Below is a small trained network, with its code and all its weights. Each question gives an input and a target symbol and asks what happens when units are switched off, that is, made to give their printed mean instead of their output.

import numpy as np


def w(rows, s, z=0):
    codes = np.array(rows[::2]) - 128.0
    scale = np.full(codes.shape[1], s)
    scale[-1] = z or s
    return codes * scale


def f(y):
    return y / 2 * (1 + np.tanh(0.7978845608 * (y + 0.044715 * y**3)))


def softmax(a):
    e = np.exp(a - a.max(-1, keepdims=True))
    return e / e.sum(-1, keepdims=True)


def log_softmax(a):
    a = a - a.max(-1, keepdims=True)
    return a - np.log(np.exp(a).sum(-1, keepdims=True))


def net(x, mask):
    ids = ['ΔΘΦαβητ'.index(c) for c in x.split()]
    T = len(ids)
    res = E[ids] + P[:T]
    u = 0
    for l in range(2):
        r = res
        for j in range(2):
            rows = slice(2 * j, 2 * j + 2)
            q, k, v = (r @ M[l][rows].T for M in (Q, K, V))
            z = softmax(np.where(np.tri(T) > 0, q @ k.T / 2**0.5, -1e9)) @ v
            o = O[l][rows]
            res = res + np.where(mask[u + j], z, o[:, -1]) @ o[:, :-1]
        u += 2
        y = f(res @ A[l][:, :-1].T + A[l][:, -1])
        res = res + np.where(mask[u : u + 8], y, B[l][:, -1]) @ B[l][:, :-1]
        u += 8
    return log_softmax(res[-1] @ U[:, :-1].T + U[:, -1])


Q, K, V, O, A, B = {}, {}, {}, {}, {}, {}
E = w([
[109,103,139],'Δ',
[97,125,139],'Θ',
[69,151,129],'Φ',
[108,58,254],'α',
[202,189,88],'β',
[59,143,116],'η',
[236,96,100],'τ',
],0.015)
P = w([
[206,251,61],'0',
[108,197,110],'1',
[142,150,138],'2',
[129,135,122],'3',
[148,107,110],'4',
[169,50,87],'5',
[161,49,102],'6',
[173,3,38],'7',
],0.0041)
Q[0] = w([
[3,88,173],'0.h1',
[91,113,102],'0.h1',
[231,125,148],'0.h2',
[158,164,160],'0.h2',
],0.012)
K[0] = w([
[194,77,185],'0.h1',
[255,143,114],'0.h1',
[248,82,58],'0.h2',
[106,217,51],'0.h2',
],0.0075)
V[0] = w([
[11,110,181],'0.h1',
[129,165,82],'0.h1',
[163,152,96],'0.h2',
[254,97,121],'0.h2',
],0.011)
O[0] = w([
[165,102,56,254],'0.h1',
[90,181,138,37],'0.h1',
[9,136,107,85],'0.h2',
[66,144,213,120],'0.h2',
],0.012,0.0039)
A[0] = w([
[59,127,202,252],'0.n1',
[174,195,127,68],'0.n2',
[74,187,242,1],'0.n3',
[78,62,142,199],'0.n4',
[84,188,42,122],'0.n5',
[155,1,139,101],'0.n6',
[149,176,114,52],'0.n7',
[109,231,116,167],'0.n8',
],0.0079,0.0061)
B[0] = w([
[144,161,211,208],'0.n1',
[23,109,128,109],'0.n2',
[180,53,41,151],'0.n3',
[221,124,84,202],'0.n4',
[150,48,46,149],'0.n5',
[136,114,96,254],'0.n6',
[28,28,113,107],'0.n7',
[101,164,3,149],'0.n8',
],0.0065,0.0064)
Q[1] = w([
[105,161,159],'1.h1',
[91,172,137],'1.h1',
[39,234,114],'1.h2',
[3,100,220],'1.h2',
],0.0052)
K[1] = w([
[137,176,174],'1.h1',
[123,208,57],'1.h1',
[58,255,38],'1.h2',
[55,215,179],'1.h2',
],0.0079)
V[1] = w([
[96,122,74],'1.h1',
[191,74,239],'1.h1',
[2,130,123],'1.h2',
[212,169,31],'1.h2',
],0.0067)
O[1] = w([
[192,85,190,120],'1.h1',
[181,253,65,173],'1.h1',
[118,26,88,2],'1.h2',
[12,191,133,198],'1.h2',
],0.0059,0.0094)
A[1] = w([
[150,94,132,136],'1.n1',
[135,113,140,117],'1.n2',
[128,214,150,132],'1.n3',
[90,248,107,204],'1.n4',
[94,130,221,19],'1.n5',
[62,177,185,254],'1.n6',
[87,168,123,64],'1.n7',
[177,73,109,135],'1.n8',
],0.011,0.005)
B[1] = w([
[97,231,111,135],'1.n1',
[78,147,192,122],'1.n2',
[96,28,151,205],'1.n3',
[176,64,204,253],'1.n4',
[212,120,2,131],'1.n5',
[72,24,174,180],'1.n6',
[95,133,138,122],'1.n7',
[9,201,80,165],'1.n8',
],0.0053,0.0074)
U = w([
[182,2,126,194],'Δ',
[108,180,146,250],'Θ',
[118,134,98,83],'Φ',
[187,183,115,157],'α',
[114,121,146,33],'β',
[141,89,77,79],'η',
[125,103,185,75],'τ',
],0.0094,0.0026)

Each question gives the input, a string of symbols that net reads in full, and the target symbol t.
The units are the heads (2 rows each of Q, K, V and O) and the neurons (one row each of A and B). Each row of codes is followed by its name. A weight is (code - 128) times the scale printed after its matrix; where a second scale follows, it is the last column's (O, A, B and U).
mask holds one flag per unit, layer by layer, with each layer's heads first. A switched-off unit (its flag False) gives its mean, the last column of its rows in O or B, instead of its output. The means were averaged over made-up inputs and are rounded, as every weight is.
A unit's drop is (log p(t) with every unit on - log p(t) with that unit switched off) / (log p(t) with every unit on - log p(t) with every unit switched off).
most important unit: the unit with the biggest drop
top k neurons: the k neurons with the biggest drops, biggest first
top k neurons in layer l: the k neurons of layer l with the biggest drops, biggest first
heads that matter: for each layer, one digit per head in row order, 1 if its drop is at least 0.15 and else 0, layers parted by /
drop of u: that unit's drop, to one decimal
input Φ α Θ Θ β τ α β, target τ: heads that matter -> 01 / 00
input τ Δ Δ Φ, target Δ: top neuron in layer 0 -> 0.n3
input α Φ α Θ Δ τ τ η, target τ: heads that matter -> 10 / 00
input τ α Δ Δ Δ Θ Δ, target α: heads that matter -> 01 / 11
input β τ α α, target α: heads that matter -> 00 / 11
input α β η α Φ α α, target α: heads that matter -> 00 / 10
input Θ τ β, target Δ: heads that matter -> 00 / 00
input α α α α Δ β, target τ: heads that matter -> 11 / 00
input Θ Θ τ Φ, target Δ: top 3 neurons in layer 1 -> 1.n6; 1.n4; 1.n8
input α β Θ τ η, target Δ: top 2 neurons in layer 0 -> 0.n3; 0.n1
input α Θ β, target Δ: top 2 neurons -> 1.n4; 1.n6
input Δ α α η η α α η, target α: drop of 0.n4 -> -0.1
input α η Δ Δ τ, target τ: drop of 0.h2 -> 1.0
input α Δ τ, target τ: most important unit -> 0.h2
input η β τ τ η, target Δ: drop of 0.n3 -> -0.1
